(in the rows, 128 means zero)
Facts:
J512 | ε J76 | φ J277 | Π a
J746 | ε J749 | Π b
J732 | ε J305 | φ J75 | Π a
J794 | ε J723 | φ J761
J638 | ε J552 | φ J918 | Π a
J216 | ε J305 | Π a
J230 | ε J778 | φ J874 | Π c
J609 | ε J358 | φ J908 | Π a
J130 | ε J723 | φ J794 | Π e
J123 | ε J880
J101 | ε J396 | φ J375
J769 | ε J761 | φ J614 | Π c
J208 | ε J358 | φ J798
J955 | ε J10
J674 | ε J908 | φ J826 | Π a
J318 | ε J10 | φ J430
J961 | ε J318 | φ J246 | Π a
J430 | ε J10 | φ J955
J958 | ε J978 | φ J881 | Π a
J360 | ε J305 | φ J732 | Π e
J863 | ε J818 | Π a
J374 | ε J990 | φ J312 | Π d
J917 | ε J305 | φ J179 | Π a
J179 | ε J305 | φ J360 | Π a
J779 | ε J676 | φ J210
J818 | ε J613 | φ J495
J925 | ε J710 | Π a
J918 | ε J552 | Π d
J210 | ε J676 | φ J28
J717 | ε J318 | Π d
J487 | ε J123 | φ J662 | Π a
J18 | ε J10 | φ J243 | Π c
J265 | ε J519 | φ J687 | Π b
J362 | ε J208 | Π c
J908 | ε J358 | φ J208
J24 | ε J990 | φ J374 | Π a
J375 | ε J396 | φ J280
J246 | ε J318 | φ J717 | Π a
J422 | ε J613 | Π e
J687 | ε J519 | Π a
J381 | ε J10 | φ J318
J75 | ε J305 | φ J216 | Π d
J967 | ε J381 | φ J735 | Π a
J635 | ε J613 | φ J389 | Π d
J761 | ε J723
J788 | ε J798 | φ J968 | Π c
J311 | ε J613 | φ J818
J158 | ε J749 | φ J746 | Π a
J244 | ε J492 | φ J567 | Π a
J571 | ε J311 | φ J726 | Π b
J164 | ε J311 | Π a
J562 | ε J654 | Π a
J527 | ε J375 | Π a
J710 | ε J672 | φ J373
J226 | ε J391 | Π d
J61 | ε J326 | φ J301 | Π a
J495 | ε J613 | φ J422 | Π a
J559 | ε J536 | Π e
J748 | ε J430 | Π e
J484 | ε J28 | φ J419 | Π e
J290 | ε J44 | φ J35 | Π a
J326 | ε J613 | φ J949
J536 | ε J672 | φ J710
J970 | ε J210 | Π a
J492 | ε J613 | φ J311
J521 | ε J280 | Π b
J312 | ε J990 | Π a
J301 | ε J326 | φ J91 | Π d
J726 | ε J311 | φ J339 | Π d
J308 | ε J375 | φ J853 | Π a
J768 | ε J44 | Π a
J336 | ε J506 | φ J76 | Π b
J798 | ε J358
J874 | ε J778 | Π c
J277 | ε J76 | Π b
J778 | ε J723 | φ J130
J853 | ε J375 | φ J988 | Π a
J72 | ε J280 | φ J521 | Π b
J968 | ε J798 | Π c
J519 | ε J449 | φ J978
J626 | ε J358 | φ J609
J419 | ε J28 | Π c
J400 | ε J908 | φ J674 | Π a
J662 | ε J123 | Π d
J425 | ε J868 | Π c
J881 | ε J978 | φ J160 | Π a
J650 | ε J818 | φ J863 | Π a
J735 | ε J381 | Π b
J303 | ε J654 | φ J562 | Π b
J749 | ε J391 | φ J226
J990 | ε J449
J161 | ε J569 | Π d
J91 | ε J326 | Π a
J389 | ε J613 | φ J492 | Π d
J439 | ε J318 | φ J961 | Π a
J339 | ε J311 | φ J164 | Π c
J194 | ε J280 | φ J72 | Π b
J850 | ε J492 | φ J203 | Π a
J76 | ε J506
J52 | ε J381 | φ J967 | Π a
J949 | ε J613 | φ J635 | Π c
J153 | ε J101 | Π c
J731 | ε J955 | φ J455 | Π a
J162 | ε J396 | φ J101 | Π a
J922 | ε J430 | φ J929 | Π d
J160 | ε J978 | Π d
J567 | ε J492 | Π a
J826 | ε J908 | Π a
J667 | ε J676 | Π a
J28 | ε J676 | φ J667
J373 | ε J672 | Π c
J466 | ε J955 | φ J731 | Π a
J340 | ε J779 | Π e
J203 | ε J492 | φ J139 | Π a
J455 | ε J955 | Π a
J868 | ε J449 | φ J990
J243 | ε J10 | φ J381 | Π a
J139 | ε J492 | φ J244 | Π a
J978 | ε J449 | φ J868
J897 | ε J391 | φ J749
J280 | ε J396
J684 | ε J749 | φ J158 | Π b
J988 | ε J375 | φ J527 | Π b
J15 | ε J906 | Π a
J614 | ε J761 | Π a
J929 | ε J430 | φ J748 | Π a
J35 | ε J44 | φ J768 | Π a

Known rows:
J160: [145 162 102  86 128 175 123 105 113 117  94 157 109  90 152 118 134 130
 150 157  81 145 103  76 144 116 116  98 145  94 114 127]
J978: [129 175 140 110 150  97  83 131 133 152 150 141 108 149 104 144 114  98
 100 166 118 116 109 118 133 167 130 136 121  93 121  97]
J179: [ 97 166 132 138 114 113 127 112 122 137 132 147 136 119  98 126 115 104
 101 145 136 149 124  98 135 128 112 152 133  96 119 105]
J336: [118 129 159 125 148 130 126 117 180 182 123 186 147 156  99 103 107  60
 138 151 148 134 171 140 118 118 118 178 111 126 107 118]
J506: [145 153 125 110 141 121 107 126 135 160 143 131 100 145 111 126 117 128
 129 143 124 106 121 126 107 152 131 145 108 118 123 101]
J61: [104 120 153 113 103 109 157 141 159 147 132 173 142 159 106 101 126  82
 140 132 116 161 167 104 130 109 126 176 110 158 107 145]
J301: [ 90 172 113 118 106 114 133 108 141 130 170 188 134 106 118 106 149 125
 137 131  90 139 120  77 138 111 128 141 153  82 125 121]
J18: [ 78  82 134 112  71 112 160 138 119 122 100 134 172 150 145 118 109 109
 138 129 144 137 170  72 117  85 127 142 111 139  68 156]
J243: [ 80 159 132 135  94 114 124 107 123 153 132 150 166 117  94 129 109 119
 104 141 126 134 132  90 129 131 112 152 114  92 118 100]
J654: [144 153 126 109 140 122 107 127 134 162 144 131  99 145 110 125 117 127
 128 143 124 106 121 126 107 152 131 145 108 116 123 101]
J466: [ 79 106 146 110  91 119 148 133 143 171 106 162 186 148 107 114  98  91
 128 134 128 130 176 102 113 109 113 162  87 138  89 122]
J908: [165 159 101 135 144 139 112 100 103 153 104 117  76 112 125 136 140 134
 147 164 115 103 105 125 119 152 138 131 112 125 132  88]
J72: [104 177 154 142 151 147  96  88 154 183 159 165 129 112  78  97 104  94
 113 130 156 147 150 112 144 138 109 160 139  72 146  93]
J130: [ 94 168 130 139 118 107 143 120 125 136 128 148 140 108  92 116 109 102
  89 145 132 164 126 104 137 117  99 162 131  88 119  93]
J769: [ 99  88 134 115  93 110 164 144 121 104 101 131 141 153 152 114 115  98
 137 130 156 151 159  85 122  82 126 145 129 138  69 159]
J559: [117 153 126 118 113 136 152 124 128 134 112 141 132 112 101 106 107 117
 112 138 128 162 132 109 120 110  97 160 123 113 116 109]
J650: [104 120 153 113 104 110 156 140 160 147 133 173 142 158 106 101 126  83
 141 133 117 160 167 104 129 109 125 176 109 156 107 145]
J161: [111 152 104 100 121 150 139 114 130 132 131 166 127 102 136 103 129 127
 143 128 114 128 126  91 115  98 117 127 146  93 103 119]
J746: [161 163 122 139 141 172 113  75 141 169 105 154 112 104 103 117 123 131
 154 155 119 133 121 117 134 141 116 151 117 101 150 102]
J749: [123 169 129 131 145  93  97 123 132 161 158 137 108 141 102 136 120 114
 108 151 129 107 115 122 124 160 132 147 115  91 126  83]

Rows:
No name comes twice in this set of rows, the named rows included.
[116 149  71  89  77 198 135  88 117 155 128 149 140  73 126  97 108 193
 161 128  96  97 108  62  67 120 103 120 129  79 119 137] | J717
[149 158 131  97 145 124  98 131 137 153 138 134 100 151 111 131 113 116
 124 153 118 112 117 124 112 155 129 140 111 117 119 110] | J449
[ 94 170 119 158 121 110 131  99 109 126 114 149 125 108 104 133 129  85
 100 163 151 140 120 116 127 115 118 153 145 108 109  98] | J674
[178 159  94 105 128 168 110 111 124 160 143 109  66 121 108 115 104 171
 145 145 123  95  90 113  67 170 116 140 118 105 139 123] | J761
[149 182  76  64 103 213 128  99 126 109 154 146 102  93 122  93 114 198
 147 106 125 112  93  97  52  93 105 126 166 106 115 147] | J75
[115 168 139 125 150 108  93 124 129 170 167 128 101 133  99 117 112 114
 108 132 138 119 129 113 133 159 127 143 121  86 133  83] | J101
[141 156 111 103 108 212 133 100 109 149 132 106  83  85 100  78  93 160
 136 115 145 154 122  77  92 135  90 138 142 104 143 143] | J527
[166 159 105  96 134 188 104 111 119 170 154  99  59 111 103  94  98 169
 144 127 133 108 108 102  79 169 111 134 123 102 147 123] | J280
[127 123 149 105 136  92 125 152 165 172 154 160 115 179 109 113 125  88
 143 140 112 119 159 129 116 141 142 168  95 151 110 122] | J326
[161 154 121 113 149 159 104 108 111 171 128 104  74 112 118 108 121 149
 146 129 115 123 125 103 137 161 127 126 109 107 148  92] | J375
[125 123 138 119 154  95 125 145 145 168 122 148 110 166 120 122 123  69
 129 156 143 104 155 147 106 130 139 157 103 147  91 103] | J626
[131 148 122 108 125 123 105 122 132 174 143 134 123 144 105 130 110 138
 130 140 116  93 127 117 103 154 131 145  94 114 122  98] | J10
[165 201 103  57  96 211 115 106 128  91 156 120 113 131  86 117 101 212
 116  86 153 127  99 130  49  89 107 153 148 155 124 143] | J216
[190 208 102  47 113 186  89 118 147 115 201 123  85 161  82 123 118 230
 135  86 122  92  92 142  43 124 136 160 129 164 145 136] | J311

Now the same objects, written a new way:
Known rows:
J75: [152 122 114 112 102 111 146 127 100 129 126 121 108 119 130 132 142 141
 132 118 125 105 119 124 129 125 140]
J466: [109 136 140 129 132 124  99 129 149 140 123 126 129 141 128 129 124 141
 122 134 139 145 124 124 135 122 134]
J340: [120 125 122 135 124 138 165 132 125 137 131 133 144 132 132 127 119 134
 125 131 116 125 118 128 132 124 114]
J684: [114 129 139 129 126 138 108 125 108 126 117 136 125 128 126 144 123 116
 122 102 129 143 116 111 127 138  96]
J179: [118 128 127 142 130 130 115 135 125 130 135 133 133 136 129 114 126 127
 127 132 130 134 130 130 136 124 134]
J746: [127 122 136 122 116 132 138 131  95 121 124 131 116 122 126 134 132 122
 127 104 123 126 118 112 120 136 109]
J160: [131 125 121 134 107 124 121 128  92 130 128 132 122 129 131 127 134 131
 128 112 127 125 114 123 136 126 122]
J18: [120 136 141 128 117 127 103  99 146 128 114 121 131 136 130 138 118 140
 132 137 128 149 117 127 130 120 108]
J521: [131 127 145 124 125 128 135 128  90 126 120 131 115 139 126 133 125 119
 127  99 114 119 121 107 115 138 114]
J717: [138 121 123 129  93 111 134 152  83 121 132 127 133 127 131 117 129 135
 139 120 123 120 113 103 141 128 115]
J853: [112 123 122 139 121 133 118 139 129 126 139 133 134 121 128 113 133 131
 127 137 139 141 126 134 139 123 128]
J226: [139 128 117 119 112 117 115 121 113 136 119 126 113 125 130 139 132 136
 128 115 132 122 116 120 137 126 128]
J389: [152 120  97 133 119 129 131 113  93 129 132 134 113 117 130 130 138 116
 129 109 124 108 125 138 134 127 136]
J880: [132 131 136 119 132 125 136 133 142 126 124 123 131 125 127 138 129 129
 126 134 132 126 132 127 119 134 125]
J571: [134 127 123 135 133 146  96 108 119 127 117 140 130 117 119 160 126  99
 120  92 125 131 125 118 133 137 107]
J826: [131 127 125 124 129 120 125 133 139 136 129 126 118 127 127 118 128 137
 129 135 130 126 132 121 133 121 143]
J326: [126 132 119 139 149 145 111 119 139 122 129 136 145 122 125 143 126 102
 124 121 130 133 138 146 129 136 124]
J918: [133 132 118 123 116 120 100 117 119 137 115 128 119 128 130 145 127 132
 125 114 135 130 115 119 141 126 121]
J917: [119 135 126 130 138 126  95 126 152 137 122 129 131 135 127 130 120 130
 125 134 138 141 130 124 140 124 132]
J312: [124 123 129 138 125 127 130 138 119 129 138 131 128 132 128 107 130 132
 130 132 126 127 130 127 132 122 139]

Rows:
No name comes twice in this set of rows, the named rows included.
[165 111 113 118 125 127 202 137 100 109 150 123 117 105 126 114 154 118
 137 128 109  84 146 152 106 132 161] | J818
[152 117 121 113 116 111 170 142 120 127 140 118 109 119 127 106 144 144
 136 139 121  99 137 129 121 121 164] | J216
[171 104 101 123 119 120 201 137  94 120 156 124 102 107 127  89 153 128
 139 134 109  78 146 147 115 120 178] | J495
[146 130 114 122 146 132 133 118 149 127 123 126 129 117 126 147 129 113
 125 131 131 117 141 141 120 136 132] | J613
[125 127 148 106 111 122 136 127 111 125 115 121 110 125 126 147 137 137
 123 108 129 127 115 111 116 135 116] | J735
[144 117  94 127 144 128 166 128 105 126 144 134  99 124 136  91 132 121
 134 139 124 106 143 151 118 125 154] | J567
[180 105  92  97 113 117 251 129 110 126 146 117 105  98 130 115 149 141
 139 133  95  63 138 143 113 119 171] | J422

The same objects again, as new rows of numbers:
Known rows:
J336: [110 102  93 108 129 127 186 194 108 171 170 101 112 120 182  71 131 108
  83 141 146 155 158 144 213 173 191 144 122  91 121 116 100  72 123 118
 128 166 131 135 187 112 120 108 134  85 135 125 110]
J988: [ 97  80  84 152 133 113 164 175 130 169 154 121 103 127 186  87 145 108
  88 122 127 142 153 138 197 141 168 134 129  62 107 128 106 102 114 108
 126 182 123 112 168  94 111  97 125 102 149 109 132]
J527: [ 90  63  84 158 143 143 133 167 151 136 137 120 118 133 142 109 150  95
 112 127 131 131 132 125 172 106 172 140 136  69 124 125 103 125 127 114
 139 157 118  89 156  93 123  92 117 129 166 100 161]
J311: [112  67  70 147 117  89 132 120 148 132 143 132 119 177 165 125 138 104
 128 124 114  99 159 153 146  72 115 125 164  51 129 138 121 164  82 102
 152 150  99  85 132 105 143  66  89 157 143  60 163]
J826: [105  65  92 108 157 153 153 181 123 137 155 105 119 131 136 104 142 100
 116 153 149 149 136 134 170 111 184 146 138  95 123 121  88 110 127 106
 150 156 121 108 147 108 139  94 128 128 155  98 145]
J908: [117  80  87  97 152 120 157 172 115 155 158 115 111 139 156 100 136 110
 124 156 123 152 150 135 183 132 170 140 140  86 123 131  92  94 115 111
 160 156 120 103 146 116 135  84 123 121 141  84 124]
J968: [111  93 111 100 157 116 164 201 109 143 159 104  94 129 181  84 138  76
 104 158 133 146 168 112 204 137 202 131 121  89 111 134 110  94 121  96
 156 145 112 114 152 130 146  93 141 111 142 108 133]
J373: [103  95 104 132 138 106 150 186 123 140 151 110 100 137 183  96 137  71
 107 141 125 122 170 106 190 124 182 127 131  78 118 129 124 116 108 106
 153 134 106 109 157 126 140  88 124 119 145 103 145]
J130: [ 81  97  82 122 147 122 164 196 109 159 158 108 151 142 153  86 140 123
 106 143 121 142 168 128 214 148 185 136 141  87 133 109 110  81 117 124
 150 123 126 118 165 131 154 108 119 113 152 117 136]
J723: [109 103  87 113 131 126 150 173 122 156 154 115 121 138 161  96 130 104
 123 143 119 137 149 125 190 150 168 142 142  87 138 119 105  85 115 131
 156 135 126 106 176 123 126  91 112 106 143  98 121]
J35: [103  85  94 114 140 157 154 186 129 139 153 101 128 126 138  92 137  94
 105 146 150 144 138 130 189 137 197 148 129  97 135 114  96  94 136 124
 142 141 127 112 176 112 133 104 126 114 152 116 139]
J153: [ 97  97 107 138 144 109 148 190 128 143 145 117  95 130 186  85 142  73
 103 137 119 134 165 105 212 137 197 129 116  70 113 137 123  98 123 106
 146 145 113 101 165 121 134  95 131 108 150 115 144]
J955: [ 99  68  65 170 116  78 128 133 149 145 138 127 108 151 164 146 130 110
 125 114 107 119 154 129 131  79 137 130 174  68 126 151 115 157  91 115
 156 146 101 105 137 103 118  70  96 175 142  67 160]
J425: [114  96 110 127 131  94 148 185 113 156 155 102  92 139 171  91 136  65
 105 154 132 121 176 104 206 132 200 127 118  85 118 121 127 105 105 112
 151 137 104 107 163 126 142  93 120 120 143 111 141]
J226: [101  83  96 123 133 115 153 174 150 153 178 105 111 129 167  97 127 103
 123 145 125 136 157 121 164 132 192 158 146  74 130 105  97 102  94 114
 157 144 123  98 163 112 143  82 119 112 162 120 143]
J487: [107  95  99 100 141 166 162 196 123 141 157  96 130 120 137  82 134  95
 100 152 153 154 138 131 205 157 210 153 119 104 139 113  94  75 147 128
 140 139 134 116 187 116 132 111 132 102 149 126 128]
J779: [115 117  95  92 133 138 164 188 116 159 161 108 126 127 160  78 128 104
 112 152 125 151 151 128 214 180 192 146 126  96 143 118 100  59 132 138
 153 132 133 113 191 129 126 103 125  89 137 111 106]
J389: [106  72  92 127 123 101 151 149 158 139 175 111 113 149 170 100 128 104
 122 139 128 123 163 143 158 105 174 151 149  59 128 117 105 129  87 100
 150 150 116  91 151 108 156  75 111 129 158 109 161]
J863: [112  86  95 103 132 154 161 171 132 125 154 101 134 139 142  85 134  95
 100 144 156 139 143 153 196 129 192 146 123  90 137 123 103 101 138 115
 135 142 125 109 175 113 145 104 124 116 147 115 145]
J881: [114  81  97 116 130 139 149 181 122 155 157  94 121 131 122  91 138  86
 103 159 154 136 147 127 196 136 206 146 120 102 135 104 103  96 126 130
 141 144 121 107 175 108 134 105 118 121 150 116 136]

Rows:
No name comes twice in this set of rows, the named rows included.
[107  94  89 121 128 121 178 185 112 169 167 106 111 126 183  83 134 108
  88 136 140 144 158 142 197 153 175 141 133  84 118 116 103  91 112 114
 131 167 126 130 176 109 119 101 126  96 139 115 119] | J277
[ 96  68  83 141 139 143 138 168 138 135 147 110 125 140 138 115 142  93
 116 135 141 123 138 126 155  98 165 142 150  85 130 114 102 132 113 115
 146 144 116 103 154 104 133  89 111 136 159  97 158] | J732
[101  91 101 113 146 165 159 194 132 143 150 103 126 115 139  76 141  94
  97 146 145 159 135 130 216 162 218 151 109  93 133 121  94  69 157 128
 135 148 137 107 188 109 126 114 137  97 155 130 132] | J162
[111  83 103  82 159 169 169 200 113 142 162  95 123 118 135  81 137 100
 105 165 157 169 135 136 202 149 215 152 118 109 128 120  81  70 149 114
 145 153 133 117 169 116 139 107 143 103 150 119 126] | J400
[107  77  97  99 153 159 160 190 121 140 157  99 122 125 136  92 139 100
 108 156 153 156 135 134 188 132 198 149 128 101 128 119  88  92 138 113
 147 151 127 112 162 112 136 101 133 116 152 110 135] | J609
[102  85 100 117 133 116 155 177 145 156 179 103 108 127 167  91 125 104
 122 149 128 145 156 123 176 140 202 160 139  76 129 108  95  90 101 115
 154 147 127 100 168 114 144  86 121 107 161 127 140] | J161
[100  90  89 137 133 119 173 185 124 170 157 115 106 121 185  75 141 109
  84 129 131 152 154 140 211 160 182 138 120  70 111 126 104  83 124 113
 125 179 129 118 178  98 111 104 132  90 145 119 123] | J72
[ 99  90 100 118 147 166 157 195 135 143 148 106 126 113 141  75 143  94
  96 145 142 161 132 129 220 163 219 149 106  89 131 122  95  67 159 128
 133 151 137 103 189 106 124 115 138  94 157 131 131] | J308
[106  95  89 126 137 120 146 170 133 158 144 123 113 132 161  90 138 106
 115 139 111 147 146 128 207 154 181 140 126  73 128 133 105  79 128 127
 148 151 127  94 174 112 121  95 119 106 146 102 125] | J396
[111  72  91 129 129 132 141 171 128 153 154  99 117 139 122 102 141  86
 109 153 151 126 146 126 180 117 190 142 129  95 133 105 105 115 116 125
 144 145 115 103 165 104 134  97 111 133 153 106 146] | J312
[100  91  93 114 139 165 154 191 127 139 154 101 133 126 139  94 136  93
 109 144 148 138 136 123 184 140 188 149 136 100 139 107  98  93 132 127
 145 133 128 113 179 116 131 103 122 108 154 115 137] | J614

